Below are the code and all the weights of a small trained network. Each question names an input and a target symbol and asks about switching units off, where a switched-off unit gives its printed mean instead of its output.

import numpy as np


def w(rows, s, z=0):
    codes = np.array(rows[::2]) - 128.0
    scale = np.full(codes.shape[1], s)
    scale[-1] = z or s
    return codes * scale


def f(y):
    return y / 2 * (1 + np.tanh(0.7978845608 * (y + 0.044715 * y**3)))


def softmax(a):
    e = np.exp(a - a.max(-1, keepdims=True))
    return e / e.sum(-1, keepdims=True)


def log_softmax(a):
    a = a - a.max(-1, keepdims=True)
    return a - np.log(np.exp(a).sum(-1, keepdims=True))


def net(x, mask):
    ids = ['ΦΨΩδεξπστ'.index(c) for c in x.split()]
    T = len(ids)
    res = E[ids] + P[:T]
    r = res
    for j in range(3):
        rows = slice(3 * j, 3 * j + 3)
        q, k, v = (r @ M[0][rows].T for M in (Q, K, V))
        z = softmax(np.where(np.tri(T) > 0, q @ k.T / 3**0.5, -1e9)) @ v
        o = O[0][rows]
        res = res + np.where(mask[j], z, o[:, -1]) @ o[:, :-1]
    y = f(res @ A[0][:, :-1].T + A[0][:, -1])
    res = res + np.where(mask[3:15], y, B[0][:, -1]) @ B[0][:, :-1]
    return log_softmax(res[-1] @ U[:, :-1].T + U[:, -1])


Q, K, V, O, A, B = {}, {}, {}, {}, {}, {}
E = w([
[129,125,124,164],'Φ',
[103,96,193,106],'Ψ',
[86,49,176,175],'Ω',
[90,139,39,82],'δ',
[97,169,127,7],'ε',
[124,246,83,71],'ξ',
[22,51,228,45],'π',
[103,223,6,125],'σ',
[29,87,118,148],'τ',
],0.013)
P = w([
[205,102,124,140],'0',
[126,147,144,123],'1',
[147,86,31,96],'2',
[98,181,157,149],'3',
[125,80,6,87],'4',
[76,198,170,152],'5',
],0.017)
Q[0] = w([
[45,86,102,124],'h1',
[104,124,89,85],'h1',
[109,246,238,200],'h1',
[97,88,58,199],'h2',
[62,189,176,166],'h2',
[105,106,159,191],'h2',
[194,62,67,78],'h3',
[108,194,186,161],'h3',
[136,239,139,119],'h3',
],0.012)
K[0] = w([
[200,100,208,98],'h1',
[160,146,110,212],'h1',
[11,163,130,107],'h1',
[135,89,172,104],'h2',
[14,145,115,112],'h2',
[76,95,135,144],'h2',
[223,54,161,110],'h3',
[6,106,92,72],'h3',
[64,95,137,147],'h3',
],0.013)
V[0] = w([
[187,120,148,126],'h1',
[107,88,119,151],'h1',
[95,88,48,68],'h1',
[130,195,48,193],'h2',
[132,164,170,139],'h2',
[151,175,81,154],'h2',
[220,247,155,119],'h3',
[121,92,169,241],'h3',
[78,131,203,67],'h3',
],0.016)
O[0] = w([
[167,191,151,190,142],'h1',
[101,120,110,130,96],'h1',
[70,120,122,67,162],'h1',
[130,88,159,219,134],'h2',
[213,141,142,157,102],'h2',
[102,65,125,156,145],'h2',
[216,209,123,211,158],'h3',
[162,2,128,145,2],'h3',
[151,224,62,47,114],'h3',
],0.0091,0.0069)
A[0] = w([
[109,173,120,122,119],'n1',
[162,182,156,81,121],'n2',
[50,113,161,95,200],'n3',
[135,125,7,140,136],'n4',
[161,81,127,94,2],'n5',
[104,105,141,178,160],'n6',
[154,82,49,118,82],'n7',
[170,70,110,189,39],'n8',
[203,83,112,78,87],'n9',
[96,205,148,137,81],'n10',
[100,140,95,135,124],'n11',
[94,151,121,103,40],'n12',
],0.013,0.0066)
B[0] = w([
[108,118,206,151,211],'n1',
[92,95,92,132,229],'n2',
[160,142,54,153,246],'n3',
[123,161,159,122,198],'n4',
[74,190,254,135,132],'n5',
[132,206,105,15,180],'n6',
[158,74,194,146,157],'n7',
[72,91,123,187,169],'n8',
[153,146,180,96,153],'n9',
[166,47,192,127,242],'n10',
[151,114,122,77,172],'n11',
[111,70,206,147,185],'n12',
],0.0086,0.014)
U = w([
[170,64,96,177,113],'Φ',
[255,114,79,102,214],'Ψ',
[190,56,85,125,141],'Ω',
[83,152,102,168,185],'δ',
[136,86,166,138,16],'ε',
[165,151,144,171,135],'ξ',
[111,121,116,91,4],'π',
[109,205,148,138,149],'σ',
[124,150,20,124,215],'τ',
],0.0099,0.0046)

Each question gives the input, a string of symbols that net reads in full, and the target symbol t.
The units are the heads (3 rows each of Q, K, V and O) and the neurons (one row each of A and B). Each row of codes is followed by its name. A weight is (code - 128) times the scale printed after its matrix; where a second scale follows, it is the last column's (O, A, B and U).
mask holds one flag per unit, heads first, then neurons. A switched-off unit (its flag False) gives its mean, the last column of its rows in O or B, instead of its output. The means were averaged over made-up inputs and are rounded, as every weight is.
A unit's drop is (log p(t) with every unit on - log p(t) with that unit switched off) / (log p(t) with every unit on - log p(t) with every unit switched off).
The circuit of an input: a set's keep is (log p(t) with only the set's units on - log p(t) with every unit switched off) / (log p(t) with every unit on - log p(t) with every unit switched off). Starting from the 12 units with the biggest drops (on a tie, the unit counted first), units are removed one at a time, each time the one whose removal leaves the highest keep (on an exact tie, the one counted first), for as long as the keep stays at least 0.8.
circuit, biggest first: the units of the circuit, biggest drop first
k most important neurons: the k neurons with the biggest drops, biggest first
which heads matter: for each layer, one digit per head in row order, 1 if its drop is at least 0.15 and else 0, layers parted by /
input δ Ψ π ε Φ, target τ: 2 most important neurons : (n10 n1)
input Φ π σ, target Φ: circuit, biggest first : (h3)
input ε δ Φ δ δ, target σ: circuit, biggest first : (h3 n4)
input ε δ δ ξ Ψ Ω, target ξ: circuit, biggest first : (h3 n10)
input Ψ Φ ξ σ ξ, target Ψ: circuit, biggest first : (h3 h1 h2)
input Φ Φ τ π Φ, target Φ: which heads matter : 101
input ξ Φ ε, target ξ: circuit, biggest first : (h3 h2)
input σ δ π Ψ, target π: which heads matter : 111
input σ π τ ε Ψ, target δ: which heads matter : 011
input ξ Ψ π τ, target τ: circuit, biggest first : (h3 n3 n10)
input δ Φ ξ δ Ω, target τ: which heads matter : 000
input δ Ω Φ, target τ: circuit, biggest first : (n10 n12)
input ξ σ ε δ δ, target ξ: which heads matter : 001
input ε τ σ, target σ: which heads matter : 001
input σ ε σ, target δ: which heads matter : 011
input δ Ψ π ε, target π: circuit, biggest first : (h3 n10)
input ξ Ω π, target ξ: circuit, biggest first : (h3)
input δ Φ π, target τ: which heads matter : 000
input τ Ψ ξ, target Ω: which heads matter : 011
input σ τ δ, target δ: most important neuron : (n8)
